Each row is followed by its group and then its class within the group.
[ 0.47 -0.80  0.73  4.22 -1.12 -1.40  0.59 -1.91 -0.01 -2.28  1.39 -0.50
 -4.36  1.54 -0.54 -1.25 -0.64  1.57 -0.40 -1.24 -0.48 -0.65  0.06  1.41
 -0.42  0.49 -3.28 -0.09  0.05 -0.34 -1.77 -0.31  1.93  0.21 -0.19  0.38
 -0.52  0.47 -0.58 -0.93  0.09  0.52 -0.59  0.49 -0.27  0.54  1.58  0.43
 -1.10 -2.89  0.63 -2.03 -0.75  1.97  0.93  0.36  1.26  0.03  0.55 -1.00
 -3.01 -0.46]	<52>:q521
[ 1.62 -0.98  0.37  4.29  0.28 -1.50 -0.57 -1.42  0.01 -1.39  2.59 -1.00
 -2.33  1.09 -0.81 -0.68 -1.09 -0.48 -0.51 -2.44 -0.21  0.25  0.26  0.31
  1.05 -0.23 -1.18  0.62  0.04  0.31 -1.48 -0.63  0.34 -0.44  1.12  0.34
 -0.62  1.53 -0.99 -0.39 -0.07  0.59 -1.02  0.48 -0.13 -0.98  1.42  0.14
  0.95 -3.40  1.06 -1.98 -0.15 -0.14  1.07  0.89  0.10 -0.69  0.48 -1.29
 -1.09 -1.11]	<48>:q846
[ 2.14 -1.17  1.63  5.43  1.19 -1.84  0.18 -1.41  0.04 -2.50  0.61 -1.05
 -2.88 -0.10 -0.48  0.21 -0.58  0.11 -2.51  0.76 -0.14 -0.88  0.66  0.38
  1.73 -0.37 -0.77  0.32 -0.42 -0.41 -4.25 -0.61  1.70  0.03  0.12 -0.96
 -0.43 -1.64  0.38 -0.39  0.24 -0.13  0.00  0.95  0.89  0.19  0.19  0.39
  5.16 -0.62  0.05 -0.28 -0.23  2.49 -0.72 -1.08 -1.02 -0.67 -0.31 -0.74
  0.93 -0.49]	<44>:q420
[ 1.26 -1.12  0.72  6.97  0.78 -1.81 -0.31 -2.15 -0.25 -1.91  2.53 -0.71
 -3.55  0.85 -0.76 -1.02 -0.68 -0.25 -1.01 -1.56  0.45 -0.10  0.37  1.06
  1.14 -0.10 -2.35  0.62 -0.37  0.03 -1.58 -0.26  1.70 -0.23  2.14  0.52
 -0.26  0.95 -0.74 -0.58  0.36  0.40 -0.64  0.23 -0.21 -0.54  1.47 -0.02
  1.29 -3.58  0.38 -2.37  0.90 -0.24  1.12  1.23 -0.20 -0.88  0.40 -1.40
 -1.71 -0.44]	<48>:q930
[ 1.10 -1.58  0.60  4.79  0.39 -2.40 -0.89 -0.94 -0.02 -1.92  2.62 -0.91
 -2.84  0.47 -0.36 -0.78 -0.67 -0.23 -0.97 -1.52 -0.39  0.23  1.03  0.31
  1.10  0.01 -0.80  0.47  0.20  0.13 -1.13 -0.20 -0.71 -0.18  1.27  0.12
 -0.04  1.10 -0.81  0.10 -0.04 -2.42 -0.88  0.61  0.10 -1.21  1.33  0.40
  0.68 -3.14  1.30 -1.90 -0.01  0.34  1.12  1.34 -0.01 -0.30  0.73 -0.88
 -1.32 -0.44]	<48>:q846
[-0.10 -1.02  0.47  3.59  0.56 -0.14  0.13 -0.68 -0.21 -1.45  3.25 -0.40
 -2.18  0.14 -0.22 -0.75  0.16 -1.03 -0.62 -0.03 -0.33 -0.60 -0.92  1.72
  0.95  0.19 -1.60  0.61 -0.02  0.61 -1.09 -0.58  4.46 -0.45 -0.08  0.31
 -0.10  2.55 -0.85 -0.40  0.03  0.07 -1.16  0.46 -0.08 -1.11 -0.89  0.95
  0.00 -2.95  1.51 -1.23  0.91 -2.44  0.54  0.25  0.71 -0.36 -0.13 -0.92
 -1.35 -0.67]	<48>:q930
[ 1.21 -1.56  1.30  5.47 -1.70 -1.62  0.91 -2.19 -0.34 -3.28  1.71 -1.21
 -6.54  1.80 -0.28 -1.40 -0.84  2.47 -1.52 -0.01 -1.57 -0.87 -1.07  1.62
 -0.39  1.29 -2.52 -0.20  0.12 -0.35 -4.30 -0.34  2.25  0.28 -0.16 -0.46
 -0.66 -0.41 -1.08 -0.95 -1.20  0.75 -0.78  1.08  0.68  0.63  1.29  0.32
 -0.24 -3.75  0.90 -2.34 -1.33  3.45  0.52 -0.49  0.55  0.62  1.29 -1.62
 -3.15 -1.11]	<52>:q521
[ 1.82 -1.13  0.59  4.97 -0.86 -0.37 -0.02 -2.80 -0.58 -2.11  2.69 -0.88
 -4.25  1.79 -0.79 -1.13 -0.63  2.08 -0.88  0.09 -0.98 -1.12 -2.81  0.87
  0.12  1.25 -2.06  0.17 -0.20  0.13 -4.13 -0.43  2.21  0.13  2.21  0.75
 -0.17 -0.45 -1.72 -1.22  0.32  1.19 -0.50  0.77 -0.23 -0.17  2.03  0.44
  0.69 -4.00 -0.66 -2.45 -0.99  1.71  0.34  0.18 -0.45  0.22  0.72 -2.37
 -2.56 -1.04]	<50>:q283
[ 1.03 -1.86  0.53  7.73  0.36 -2.67 -0.57 -1.74 -0.23 -3.52  3.40 -0.45
 -4.80  1.09 -0.86 -1.18  0.02 -0.85 -1.53 -1.21  0.54  0.30  1.28  1.24
  1.29 -0.41 -1.56  0.72  0.02  0.91 -1.52 -0.16  1.08 -1.30  1.95  0.16
 -0.74  1.79 -0.80 -0.66 -0.44  1.13 -0.86  0.66  0.36 -1.32  1.36  0.28
  0.50 -4.91  2.20 -2.66  0.59 -0.41  1.34  0.75  0.37 -0.57  1.11 -1.67
 -1.77 -1.58]	<48>:q846
[ 2.33 -1.40  2.18  7.39  0.77 -2.24 -0.65 -2.37 -0.63 -3.48  1.74 -0.97
 -4.76  0.15 -0.13 -0.14 -0.53  0.08 -2.76  1.97 -0.73 -0.99  0.87  0.79
  2.85  0.12 -0.30  0.25 -0.32 -0.69 -5.26 -0.85  0.84 -0.04  0.91 -0.75
 -0.87 -2.01 -0.28 -0.40 -0.34  0.74 -0.18  1.57  0.89  0.09  0.94 -0.06
  5.20 -1.65  0.78 -1.33 -0.50  3.69 -0.85 -1.57 -1.10 -0.04  0.16 -0.87
  0.25 -0.77]	<44>:q196
[ 0.35 -1.15  1.00  4.55 -0.13 -0.96  0.18 -1.15 -0.27 -1.11  2.10 -0.64
 -4.58  0.94 -0.31 -0.91 -0.37  1.99 -1.04 -0.42 -0.86 -0.88 -1.09  2.13
  0.90  0.78 -2.92  0.04  0.07 -0.74 -2.99 -0.43  3.55 -0.07 -0.71  0.23
 -0.42  0.46 -0.58 -0.53 -0.09  0.41 -0.75  0.82  0.61 -0.16  0.59  0.81
  0.50 -2.22  0.09 -2.09 -0.97  1.76  0.83 -0.13  0.84  0.40  0.38 -1.78
 -1.90 -0.07]	<52>:Q453
[ 0.55 -1.09  0.98  4.43 -0.75 -1.61  1.43 -0.78 -0.09 -2.82  2.05 -1.01
 -4.67  1.44 -0.03 -1.10 -0.53  2.20 -1.40 -0.99 -1.38 -0.91 -0.57  1.49
 -0.01  0.80 -2.43 -0.10  0.53 -0.26 -4.49 -0.14  2.38  0.51 -1.99 -0.21
 -0.57  0.72 -0.45 -0.02  0.04  0.21 -1.01  0.65  0.82  1.41  0.10  0.63
 -0.49 -2.60  0.78 -1.91 -1.50  2.43  1.21  0.89  0.97  0.46  0.71 -1.75
 -2.50 -0.05]	<52>:q521
[ 1.03 -1.09  0.42  3.37 -0.27 -1.29 -0.08 -1.03 -0.08 -2.27  2.54 -0.48
 -2.20  0.94 -0.47 -0.98 -0.48 -0.24 -1.14 -0.37 -0.74 -0.45 -0.58  0.24
  0.33 -0.34 -0.80  0.49  0.04  0.52 -0.83 -0.17  1.58 -0.20  0.69  0.40
 -0.55  1.34 -0.89 -0.23  0.00  0.40 -0.75  0.38  0.25 -0.67  0.40  0.43
 -0.01 -3.23  1.43 -1.22  0.30 -0.93  0.73  0.37  0.28 -0.08  0.11 -1.03
 -1.44 -0.63]	<48>:q930
